Below are the code and all the weights of a small trained network. Each question names an input and a target symbol and asks about switching units off, where a switched-off unit gives its printed mean instead of its output.

import numpy as np


def w(rows, s, z=0):
    codes = np.array(rows[::2]) - 128.0
    scale = np.full(codes.shape[1], s)
    scale[-1] = z or s
    return codes * scale


def f(y):
    return np.maximum(y, 0)


def softmax(a):
    e = np.exp(a - a.max(-1, keepdims=True))
    return e / e.sum(-1, keepdims=True)


def log_softmax(a):
    a = a - a.max(-1, keepdims=True)
    return a - np.log(np.exp(a).sum(-1, keepdims=True))


def net(x, mask):
    ids = ['αβγδεζηθλμξπσφψ'.index(c) for c in x.split()]
    T = len(ids)
    res = E[ids] + P[:T]
    u = 0
    for l in range(2):
        q, k, v = (res @ M[l].T for M in (Q, K, V))
        z = softmax(np.where(np.tri(T) > 0, q @ k.T / 3**0.5, -1e9)) @ v
        res = res + np.where(mask[u], z, O[l][:, -1]) @ O[l][:, :-1]
        u += 1
        y = f(res @ A[l][:, :-1].T + A[l][:, -1])
        res = res + np.where(mask[u : u + 12], y, B[l][:, -1]) @ B[l][:, :-1]
        u += 12
    return log_softmax(res[-1] @ U[:, :-1].T + U[:, -1])


Q, K, V, O, A, B = {}, {}, {}, {}, {}, {}
E = w([
[129,126,97,109,126,135,156],'α',
[115,145,116,161,118,97,125],'β',
[136,155,133,118,133,157,147],'γ',
[84,147,104,84,123,193,140],'δ',
[77,104,112,170,108,154,54],'ε',
[40,145,91,93,198,106,122],'ζ',
[19,158,141,85,247,202,131],'η',
[87,60,99,155,165,184,102],'θ',
[83,78,93,235,170,36,126],'λ',
[152,177,168,147,122,129,141],'μ',
[153,75,159,197,207,167,141],'ξ',
[42,182,133,105,197,120,190],'π',
[130,93,205,156,154,250,116],'σ',
[164,127,149,154,121,138,134],'φ',
[97,103,122,152,234,102,145],'ψ',
],0.015)
P = w([
[223,156,22,147,92,157,149],'0',
[51,71,170,64,94,160,226],'1',
[60,169,109,184,174,191,132],'2',
[205,119,119,88,118,119,76],'3',
[93,70,193,112,83,114,153],'4',
[58,155,130,193,195,187,92],'5',
[216,109,139,70,140,108,38],'6',
[74,89,214,132,100,73,121],'7',
[42,138,145,201,223,187,66],'8',
[208,95,155,66,161,92,9],'9',
[67,114,190,115,65,68,115],'10',
[54,157,132,197,200,193,103],'11',
],0.013)
Q[0] = w([
[133,115,164,78,131,78,199],'0.h0',
[178,168,126,160,93,170,83],'0.h0',
[206,54,154,6,134,75,38],'0.h0',
],0.014)
K[0] = w([
[124,184,185,125,150,121,155],'0.h0',
[133,51,101,201,156,181,95],'0.h0',
[79,49,229,111,210,90,4],'0.h0',
],0.012)
V[0] = w([
[50,65,30,118,106,114,105],'0.h0',
[200,67,100,174,250,80,253],'0.h0',
[118,207,122,85,126,61,109],'0.h0',
],0.0068)
O[0] = w([
[135,114,119,105,125,129,8,106],'0.h0',
[182,82,140,107,227,103,175,165],'0.h0',
[152,190,91,116,105,96,134,6],'0.h0',
],0.013,0.0015)
A[0] = w([
[48,83,132,157,149,66,129,111],'0.n0',
[147,113,151,81,127,97,106,205],'0.n1',
[146,59,186,82,170,137,94,146],'0.n2',
[223,112,145,135,122,116,83,200],'0.n3',
[72,119,150,28,140,171,126,167],'0.n4',
[206,201,152,131,77,76,173,37],'0.n5',
[150,178,36,49,117,41,142,90],'0.n6',
[165,36,165,112,118,115,181,125],'0.n7',
[185,103,56,109,124,176,158,1],'0.n8',
[183,175,153,71,121,102,163,129],'0.n9',
[251,123,74,160,66,54,106,78],'0.n10',
[167,197,85,98,161,149,67,163],'0.n11',
],0.011,0.0074)
B[0] = w([
[173,139,162,128,93,183,129,225],'0.n0',
[64,133,131,154,103,133,178,208],'0.n1',
[122,170,89,126,112,100,185,255],'0.n2',
[154,60,105,153,121,125,163,233],'0.n3',
[184,131,166,161,113,62,133,239],'0.n4',
[128,216,178,69,177,173,84,158],'0.n5',
[4,90,102,84,74,155,162,143],'0.n6',
[114,140,144,95,118,84,71,207],'0.n7',
[163,33,116,77,67,213,143,140],'0.n8',
[88,100,104,63,189,93,108,169],'0.n9',
[138,209,125,124,66,24,123,174],'0.n10',
[146,189,86,177,117,179,137,233],'0.n11',
],0.011,0.0067)
Q[1] = w([
[2,173,113,100,141,153,124],'1.h0',
[156,160,127,32,64,42,143],'1.h0',
[97,118,150,75,225,148,120],'1.h0',
],0.0084)
K[1] = w([
[67,188,124,40,90,142,108],'1.h0',
[31,116,226,198,160,43,95],'1.h0',
[135,92,108,2,157,153,113],'1.h0',
],0.009)
V[1] = w([
[229,211,189,177,249,65,67],'1.h0',
[1,252,146,74,97,96,174],'1.h0',
[160,95,78,138,58,26,73],'1.h0',
],0.0052)
O[1] = w([
[60,169,196,230,240,177,129,76],'1.h0',
[162,168,83,141,105,255,165,253],'1.h0',
[131,123,151,25,163,145,141,200],'1.h0',
],0.0075,0.0049)
A[1] = w([
[145,111,102,135,133,30,73,169],'1.n0',
[57,143,212,131,224,121,66,146],'1.n1',
[176,167,69,177,98,208,115,75],'1.n2',
[161,128,18,138,177,54,177,117],'1.n3',
[126,176,129,72,107,128,193,124],'1.n4',
[199,101,122,71,92,162,115,2],'1.n5',
[39,147,126,186,179,163,68,95],'1.n6',
[59,104,134,147,158,203,194,152],'1.n7',
[64,60,132,162,66,132,135,164],'1.n8',
[38,28,62,131,134,155,96,100],'1.n9',
[80,83,169,100,81,45,100,57],'1.n10',
[110,130,125,2,193,203,84,152],'1.n11',
],0.0095,0.01)
B[1] = w([
[226,161,190,158,169,103,105,190],'1.n0',
[69,82,43,17,69,166,111,184],'1.n1',
[114,179,117,73,214,82,147,254],'1.n2',
[85,98,137,164,128,214,62,218],'1.n3',
[132,51,126,176,152,104,87,226],'1.n4',
[69,128,141,58,172,79,107,153],'1.n5',
[154,92,75,188,125,37,139,182],'1.n6',
[112,141,156,161,76,90,83,240],'1.n7',
[144,100,163,80,181,101,195,195],'1.n8',
[167,188,119,119,53,203,210,141],'1.n9',
[32,223,108,214,129,163,112,157],'1.n10',
[147,151,254,125,96,174,83,178],'1.n11',
],0.0099,0.0091)
U = w([
[126,66,192,104,130,32,217,202],'α',
[52,93,170,93,103,119,140,175],'β',
[92,184,117,156,2,206,65,157],'γ',
[136,122,67,111,137,180,158,182],'δ',
[101,188,103,170,174,156,177,135],'ε',
[111,109,110,83,179,109,135,98],'ζ',
[231,96,87,144,88,194,170,225],'η',
[153,131,153,189,86,104,45,1],'θ',
[148,151,178,85,183,191,144,74],'λ',
[160,86,150,105,124,84,75,51],'μ',
[101,95,101,164,140,219,99,121],'ξ',
[146,56,150,127,220,111,132,95],'π',
[91,94,67,138,100,76,85,105],'σ',
[222,159,95,101,74,77,128,154],'φ',
[55,113,149,112,175,85,77,11],'ψ',
],0.0085,0.0066)

Each question gives the input, a string of symbols that net reads in full, and the target symbol t.
The units are the heads (3 rows each of Q, K, V and O) and the neurons (one row each of A and B). Each row of codes is followed by its name. A weight is (code - 128) times the scale printed after its matrix; where a second scale follows, it is the last column's (O, A, B and U).
mask holds one flag per unit, layer by layer, with each layer's heads first. A switched-off unit (its flag False) gives its mean, the last column of its rows in O or B, instead of its output. The means were averaged over made-up inputs and are rounded, as every weight is.
A unit's drop is (log p(t) with every unit on - log p(t) with that unit switched off) / (log p(t) with every unit on - log p(t) with every unit switched off).
most important unit: the unit with the biggest drop
top k neurons: the k neurons with the biggest drops, biggest first
k most important neurons of layer l: the k neurons of layer l with the biggest drops, biggest first
input ξ ε ψ, target ψ: most important neuron of layer 0 -> 0.n8
input ε μ μ, target γ: 2 most important neurons of layer 0 -> 0.n10, 0.n2
input μ θ μ ε μ ψ ε ψ θ, target ε: top 2 neurons -> 0.n5, 0.n6
input δ ψ φ μ, target ξ: top 4 neurons -> 1.n3, 0.n2, 0.n3, 0.n4
input θ α η β β σ μ ψ ε ε ψ β, target θ: 3 most important neurons of layer 1 -> 1.n0, 1.n10, 1.n2
input β π η, target λ: top 3 neurons -> 0.n10, 0.n6, 1.n11
input ε ξ ε μ μ, target β: top 2 neurons -> 0.n11, 0.n7
input μ μ σ μ β μ ε ζ σ μ μ θ, target ε: top 3 neurons -> 0.n5, 1.n2, 0.n6
input ψ β ε β δ, target α: top 3 neurons -> 1.n3, 0.n4, 1.n8
input μ ξ μ μ μ σ, target ε: 3 most important neurons of layer 0 -> 0.n5, 0.n6, 0.n10
input λ η β β η σ μ μ δ, target ξ: top 3 neurons -> 1.n3, 0.n2, 0.n10
input α μ μ μ μ μ μ, target λ: 2 most important neurons of layer 0 -> 0.n5, 0.n9
input ζ ε ε μ θ μ β η β η μ π, target ζ: top 4 neurons -> 1.n5, 1.n2, 0.n6, 0.n11
input μ ε β μ μ μ ε ε α μ μ α, target ε: top 4 neurons -> 0.n5, 1.n2, 0.n6, 0.n10
input π ξ δ ψ μ ψ δ μ α γ ε μ, target δ: top 2 neurons -> 0.n6, 0.n4
input β ψ ε σ φ θ ψ ξ μ, target λ: top 2 neurons -> 0.n10, 0.n6
input β θ μ μ θ η μ φ μ μ, target ε: most important unit -> 0.n2
input μ ψ ψ ε ε φ, target ε: 4 most important neurons of layer 0 -> 0.n5, 0.n6, 0.n10, 0.n4
input ψ δ ε β γ ε, target π: 3 most important neurons of layer 0 -> 0.n8, 0.n3, 0.n2
input ξ ε μ ε π β ε μ μ η ξ ψ, target ψ: 2 most important neurons of layer 0 -> 0.n8, 0.n3
input δ η μ β ε η ε η μ, target φ: top 2 neurons -> 0.n8, 0.n6
input ε ε ε η μ ε δ η β μ, target ε: 4 most important neurons of layer 0 -> 0.n4, 0.n11, 0.n3, 0.n10
input η η ξ ε η ε μ μ μ, target σ: most important unit -> 1.h0
